Below are the code and all the weights of a small trained network. Each question names an input and a class and asks about switching units off, where a switched-off unit gives its printed mean instead of its output.

import numpy as np


def w(rows, s, z=0):
    codes = np.array(rows[::2]) - 128.0
    scale = np.full(codes.shape[1], s)
    scale[-1] = z or s
    return codes * scale


def f(y):
    return np.maximum(y, 0)


def log_softmax(a):
    a = a - a.max(-1, keepdims=True)
    return a - np.log(np.exp(a).sum(-1, keepdims=True))


def net(x, mask):
    res = np.array(x, float).reshape(1, 4) / 4 @ E
    y = f(res @ A[0][:, :-1].T + A[0][:, -1])
    res = res + np.where(mask, y, B[0][:, -1]) @ B[0][:, :-1]
    return log_softmax(res[-1] @ U[:, :-1].T + U[:, -1])


A, B = {}, {}
E = w([
[37,132,133,15,198,15],'x0',
[9,134,87,165,127,176],'x1',
[35,20,247,174,213,165],'x2',
[184,152,150,254,162,41],'x3',
],0.01)
A[0] = w([
[168,92,197,151,130,218,128],'n0',
[129,74,157,207,170,178,143],'n1',
[80,101,212,100,174,140,197],'n2',
[77,181,70,175,138,142,152],'n3',
[114,156,248,126,203,91,253],'n4',
[140,71,159,105,98,141,190],'n5',
[145,65,149,173,175,138,85],'n6',
[78,124,175,119,142,170,91],'n7',
[119,123,108,129,182,30,154],'n8',
[192,127,179,115,168,136,87],'n9',
],0.013,0.0049)
B[0] = w([
[121,154,144,66,182,90,223],'n0',
[199,138,193,133,218,36,231],'n1',
[94,120,39,56,109,206,254],'n2',
[126,161,128,165,48,167,190],'n3',
[29,140,74,113,140,86,252],'n4',
[115,165,134,88,215,105,181],'n5',
[48,194,114,72,168,83,190],'n6',
[190,119,131,182,78,191,200],'n7',
[177,133,196,136,177,2,218],'n8',
[135,160,71,136,91,162,173],'n9',
],0.0087,0.014)
U = w([
[130,156,151,67,198,62,162],'0',
[251,164,142,164,88,120,249],'1',
[81,126,114,90,106,179,61],'2',
[154,101,146,166,139,89,2],'3',
],0.017,0.0038)

Each question gives the input, the list of numbers given to net, and the class t.
The units are the neurons (one row each of A and B). Each row of codes is followed by its name. A weight is (code - 128) times the scale printed after its matrix; where a second scale follows, it is the last column's (A, B and U).
mask holds one flag per neuron, in row order. A switched-off neuron (its flag False) gives its mean, the last column of its row in B, instead of its output. The means were averaged over made-up inputs and are rounded, as every weight is.
A unit's drop is (log p(t) with every unit on - log p(t) with that unit switched off) / (log p(t) with every unit on - log p(t) with every unit switched off).
The circuit of an input: a set's keep is (log p(t) with only the set's units on - log p(t) with every unit switched off) / (log p(t) with every unit on - log p(t) with every unit switched off). Starting from all 10 units, units are removed one at a time, each time the one whose removal leaves the highest keep (on an exact tie, the one counted first), for as long as the keep stays at least 0.8.
units of the circuit, in order: the units of the circuit, biggest drop first
most important unit: the unit with the biggest drop
k most important neurons: the k neurons with the biggest drops, biggest first
drop of u: that unit's drop, to one decimal
input [7,3,6,-2], class 2: most important unit -> n2
input [-5,8,-7,-3], class 1: 3 most important neurons -> n2; n4; n6
input [7,5,1,-1], class 2: 2 most important neurons -> n1; n2
input [3,0,-3,-6], class 2: 4 most important neurons -> n1; n8; n0; n6
input [4,6,-4,-2], class 2: 3 most important neurons -> n1; n3; n0
input [-8,2,1,5], class 0: 2 most important neurons -> n0; n6
input [-2,-7,-1,-2], class 1: 2 most important neurons -> n4; n6
input [-7,-2,0,3], class 0: 2 most important neurons -> n0; n7
input [1,3,-2,6], class 3: 2 most important neurons -> n7; n0
input [-4,2,5,-7], class 0: 3 most important neurons -> n1; n0; n5
input [-7,-6,7,8], class 0: drop of n3 -> 0.0
input [1,1,-2,-1], class 2: drop of n0 -> 0.2
input [4,5,-1,-2], class 2: drop of n1 -> 0.2
input [2,-2,7,-8], class 2: units of the circuit, in order -> n2
